[[-17.9 -15.9  -9.0  16.6]
 [-42.6  25.7  25.1 -14.8]
 [-83.0  17.1  24.8  -0.8]
 [ 10.6   8.4   4.6  -8.9]]
->
[[-17.9 -42.6 -83.0  10.6]
 [-15.9  25.7  17.1   8.4]
 [ -9.0  25.1  24.8   4.6]
 [ 16.6 -14.8  -0.8  -8.9]]

[[  9.1  13.5  -7.2  16.2   3.7 -25.6   5.3 -25.8   4.4  -5.8  24.5]
 [ 21.8   7.8 -28.9  -5.3 -80.6  17.1  -3.7 -31.0   1.1   5.7   1.0]
 [ -1.4  -0.2  -0.3   1.3   1.0   0.6  -0.6   0.5   0.2   0.5   0.7]]
->
[[  9.1  21.8  -1.4]
 [ 13.5   7.8  -0.2]
 [ -7.2 -28.9  -0.3]
 [ 16.2  -5.3   1.3]
 [  3.7 -80.6   1.0]
 [-25.6  17.1   0.6]
 [  5.3  -3.7  -0.6]
 [-25.8 -31.0   0.5]
 [  4.4   1.1   0.2]
 [ -5.8   5.7   0.5]
 [ 24.5   1.0   0.7]]

[[ 64.3 -57.5  -5.6  20.3  56.9  29.1 -52.3]
 [ 53.4 -41.4 -10.9  20.3  44.2  29.1 -52.3]
 [ 43.4   2.5 -10.9  20.3  23.1  29.1 -52.3]
 [ 45.4 -24.5 -10.9  20.3  36.1  29.1 -52.3]
 [ 66.2 -24.5  -6.5  20.3  36.1  34.5 -52.3]
 [ 45.4   1.0 -10.9  20.3  28.6  29.1 -52.3]
 [ 45.4 -18.6 -10.9  20.3  35.4  29.1 -52.3]
 [ 45.4 -13.8 -10.9  20.3  34.6  29.1 -52.3]
 [ 45.8 -52.1 -10.9  20.3  49.3  29.1 -52.3]]
->
[[ 64.3  53.4  43.4  45.4  66.2  45.4  45.4  45.4  45.8]
 [-57.5 -41.4   2.5 -24.5 -24.5   1.0 -18.6 -13.8 -52.1]
 [ -5.6 -10.9 -10.9 -10.9  -6.5 -10.9 -10.9 -10.9 -10.9]
 [ 20.3  20.3  20.3  20.3  20.3  20.3  20.3  20.3  20.3]
 [ 56.9  44.2  23.1  36.1  36.1  28.6  35.4  34.6  49.3]
 [ 29.1  29.1  29.1  29.1  34.5  29.1  29.1  29.1  29.1]
 [-52.3 -52.3 -52.3 -52.3 -52.3 -52.3 -52.3 -52.3 -52.3]]

[[ 37.1  13.9  14.9 -44.9  13.1  13.4  50.5]
 [-15.9 -14.6 -45.8  45.9  14.4 -63.1  43.3]
 [  4.2 -11.5  10.6 -27.8 -17.1 -19.4   9.0]
 [ 21.4 -51.5 -32.4 -36.1  10.1  24.5  11.5]
 [  0.7  -2.3  33.1   1.1  10.5  -7.3  36.8]
 [ 14.7  36.8   4.1  -6.1  50.0  19.0 -22.3]
 [-37.0 -19.7  11.8  25.2  -1.0  63.2  33.6]
 [ 16.3  -3.3  32.9 -14.4 -63.7 -33.5  40.7]
 [-13.1  27.2 -20.9 -36.0 -28.0 -15.8 -51.2]
 [-42.7  31.5 -24.5 -61.2 -36.1   4.4 -29.1]
 [ -5.4  33.7  38.9  10.7  11.9 -42.6  18.7]]
->
[[ 37.1 -15.9   4.2  21.4   0.7  14.7 -37.0  16.3 -13.1 -42.7  -5.4]
 [ 13.9 -14.6 -11.5 -51.5  -2.3  36.8 -19.7  -3.3  27.2  31.5  33.7]
 [ 14.9 -45.8  10.6 -32.4  33.1   4.1  11.8  32.9 -20.9 -24.5  38.9]
 [-44.9  45.9 -27.8 -36.1   1.1  -6.1  25.2 -14.4 -36.0 -61.2  10.7]
 [ 13.1  14.4 -17.1  10.1  10.5  50.0  -1.0 -63.7 -28.0 -36.1  11.9]
 [ 13.4 -63.1 -19.4  24.5  -7.3  19.0  63.2 -33.5 -15.8   4.4 -42.6]
 [ 50.5  43.3   9.0  11.5  36.8 -22.3  33.6  40.7 -51.2 -29.1  18.7]]

[[ -4.0 -33.8 -26.6 -10.6]
 [ -2.4   6.5  -9.7 -18.1]
 [-28.7   6.4 -16.8   7.9]
 [ 15.4  -5.9  -1.7  -3.7]
 [ 38.2  27.0  -2.1  13.0]
 [ -8.0 -10.5  33.9  64.2]
 [-37.6  -3.1  29.8 -36.4]
 [ 25.8  11.5 -47.5 -48.3]
 [  9.6  22.0 -13.3 -25.1]]
->
[[ -4.0  -2.4 -28.7  15.4  38.2  -8.0 -37.6  25.8   9.6]
 [-33.8   6.5   6.4  -5.9  27.0 -10.5  -3.1  11.5  22.0]
 [-26.6  -9.7 -16.8  -1.7  -2.1  33.9  29.8 -47.5 -13.3]
 [-10.6 -18.1   7.9  -3.7  13.0  64.2 -36.4 -48.3 -25.1]]

[[ -6.3   1.1  53.3   8.9  -0.6  20.0  58.9 -26.1  20.2  52.2 -11.9  36.1
   26.5  52.3]
 [-11.4   2.5 -21.3  -3.0  36.0 -58.7  42.4  12.7 -15.2  -9.2  51.3  16.1
    0.1  -5.8]
 [-33.5  20.3  -7.4 -49.1  30.6  39.0 -26.7 -26.1  -3.5  32.4  16.3  36.3
   18.3 -44.2]
 [-12.2  -4.3 -13.9  -8.9  18.4 -24.2  32.0 -11.7  -1.1  19.3  26.4  13.1
    4.2  -8.6]
 [ -8.3  14.4  -5.1   5.7  41.8 -69.0  36.9  37.6 -26.9 -41.5  53.6  19.7
   -0.7  11.2]]
->
[[ -6.3 -11.4 -33.5 -12.2  -8.3]
 [  1.1   2.5  20.3  -4.3  14.4]
 [ 53.3 -21.3  -7.4 -13.9  -5.1]
 [  8.9  -3.0 -49.1  -8.9   5.7]
 [ -0.6  36.0  30.6  18.4  41.8]
 [ 20.0 -58.7  39.0 -24.2 -69.0]
 [ 58.9  42.4 -26.7  32.0  36.9]
 [-26.1  12.7 -26.1 -11.7  37.6]
 [ 20.2 -15.2  -3.5  -1.1 -26.9]
 [ 52.2  -9.2  32.4  19.3 -41.5]
 [-11.9  51.3  16.3  26.4  53.6]
 [ 36.1  16.1  36.3  13.1  19.7]
 [ 26.5   0.1  18.3   4.2  -0.7]
 [ 52.3  -5.8 -44.2  -8.6  11.2]]
